Below is a small trained network, with its code and all its weights. Each question gives an input and a class and asks what happens when units are switched off, that is, made to give their printed mean instead of their output.

import numpy as np


def w(rows, s, z=0):
    codes = np.array(rows[::2]) - 128.0
    scale = np.full(codes.shape[1], s)
    scale[-1] = z or s
    return codes * scale


def norm(h):
    return h / np.sqrt((h * h).mean(-1, keepdims=True) + 1e-5)


def f(y):
    return y / 2 * (1 + np.tanh(0.7978845608 * (y + 0.044715 * y**3)))


def log_softmax(a):
    a = a - a.max(-1, keepdims=True)
    return a - np.log(np.exp(a).sum(-1, keepdims=True))


def net(x, mask):
    res = np.array(x, float).reshape(1, 3) / 4 @ E
    u = 0
    for l in range(3):
        y = f(norm(res) @ A[l][:, :-1].T + A[l][:, -1])
        res = res + np.where(mask[u : u + 3], y, B[l][:, -1]) @ B[l][:, :-1]
        u += 3
    return log_softmax(norm(res)[-1] @ U[:, :-1].T + U[:, -1])


A, B = {}, {}
E = w([
[125,146,127,74,122,154,166,147,91,105,151,33],'x0',
[156,85,167,108,144,130,109,147,165,164,116,79],'x1',
[98,145,132,114,128,124,95,117,180,116,11,144],'x2',
],0.012)
A[0] = w([
[165,69,82,211,160,102,116,96,144,192,230,209,50],'L0N1',
[98,197,123,148,145,168,146,145,40,78,184,108,162],'L0N2',
[182,2,162,74,142,99,122,138,180,240,185,151,4],'L0N3',
],0.0046,0.0032)
B[0] = w([
[141,176,193,48,183,53,249,226,153,25,71,72,219],'L0N1',
[102,143,182,222,75,132,86,185,83,137,83,168,255],'L0N2',
[208,232,67,254,185,226,113,163,176,143,147,155,201],'L0N3',
],0.0085,0.0044)
A[1] = w([
[120,103,78,135,190,70,77,67,181,133,86,204,89],'L1N1',
[91,96,130,165,78,2,173,69,73,45,191,210,254],'L1N2',
[138,67,184,123,154,169,56,154,184,207,69,106,71],'L1N3',
],0.0066,0.0034)
B[1] = w([
[121,96,69,207,98,255,116,81,141,201,138,110,197],'L1N1',
[93,53,83,12,178,165,199,131,130,164,94,78,254],'L1N2',
[71,106,195,106,178,73,159,221,14,130,132,176,194],'L1N3',
],0.0079,0.0066)
A[2] = w([
[205,134,231,148,162,84,32,145,136,140,232,62,66],'L2N1',
[161,82,88,132,148,254,132,147,10,244,207,93,4],'L2N2',
[57,228,47,143,115,159,115,106,127,63,46,139,112],'L2N3',
],0.0057,0.0028)
B[2] = w([
[254,121,215,52,97,83,154,21,229,119,124,84,184],'L2N1',
[39,92,101,160,73,120,37,69,153,115,117,183,254],'L2N2',
[239,189,105,91,139,50,125,83,143,98,247,113,218],'L2N3',
],0.0088,0.0054)
U = w([
[95,94,167,40,183,91,200,206,103,105,91,104,253],'0',
[16,89,105,149,58,140,114,149,66,110,157,129,49],'1',
[105,112,52,142,105,189,117,6,173,170,117,157,97],'2',
[197,203,109,97,113,57,117,97,109,84,161,104,131],'3',
[230,160,164,217,178,127,168,167,205,121,166,135,110],'4',
[150,79,192,123,71,120,65,21,169,144,170,90,106],'5',
[81,73,176,209,152,136,77,188,117,197,84,184,78],'6',
],0.018,0.0047)

Each question gives the input, the list of numbers given to net, and the class t.
The units are the neurons (one row each of A and B). Each row of codes is followed by its name. A weight is (code - 128) times the scale printed after its matrix; where a second scale follows, it is the last column's (A, B and U).
mask holds one flag per neuron, layer by layer. A switched-off neuron (its flag False) gives its mean, the last column of its row in B, instead of its output. The means were averaged over made-up inputs and are rounded, as every weight is.
A unit's drop is (log p(t) with every unit on - log p(t) with that unit switched off) / (log p(t) with every unit on - log p(t) with every unit switched off).
The circuit of an input: a set's keep is (log p(t) with only the set's units on - log p(t) with every unit switched off) / (log p(t) with every unit on - log p(t) with every unit switched off). Starting from all 9 units, units are removed one at a time, each time the one whose removal leaves the highest keep (on an exact tie, the one counted first), for as long as the keep stays at least 0.8.
units of the circuit, in order: the units of the circuit, biggest drop first
unit that matters most: the unit with the biggest drop
k most important neurons: the k neurons with the biggest drops, biggest first
top k neurons in layer l: the k neurons of layer l with the biggest drops, biggest first
drop when u is switched off: that unit's drop, to one decimal
input [3,-5,3], class 3: units of the circuit, in order	L2N3
input [-8,-7,0], class 0: 4 most important neurons	L0N1, L1N2, L0N3, L2N2
input [7,-4,0], class 1: 3 most important neurons	L0N1, L0N3, L2N1
input [2,5,-7], class 5: 2 most important neurons	L2N2, L2N1
input [1,-2,5], class 3: 3 most important neurons	L2N3, L1N2, L2N2
input [4,-6,2], class 3: 2 most important neurons	L2N3, L1N3
input [-3,0,1], class 2: 2 most important neurons	L0N2, L1N1
input [2,3,-5], class 5: 2 most important neurons	L2N1, L2N2
input [-6,-3,1], class 2: top 2 neurons in layer 1	L1N1, L1N3
input [6,-2,0], class 1: 2 most important neurons	L0N1, L0N3
input [-5,-5,0], class 0: 2 most important neurons	L0N1, L1N2
input [4,7,0], class 5: 2 most important neurons	L1N2, L2N1
input [1,8,-1], class 5: 2 most important neurons	L2N1, L0N1
input [6,0,1], class 3: unit that matters most	L1N2
input [1,7,-6], class 5: drop when L2N2 is switched off	1.6
input [5,8,-6], class 5: drop when L1N1 is switched off	0.0
input [-5,-1,-1], class 0: drop when L0N1 is switched off	1.3
input [0,7,-1], class 4: top 2 neurons in layer 1	L1N2, L1N1
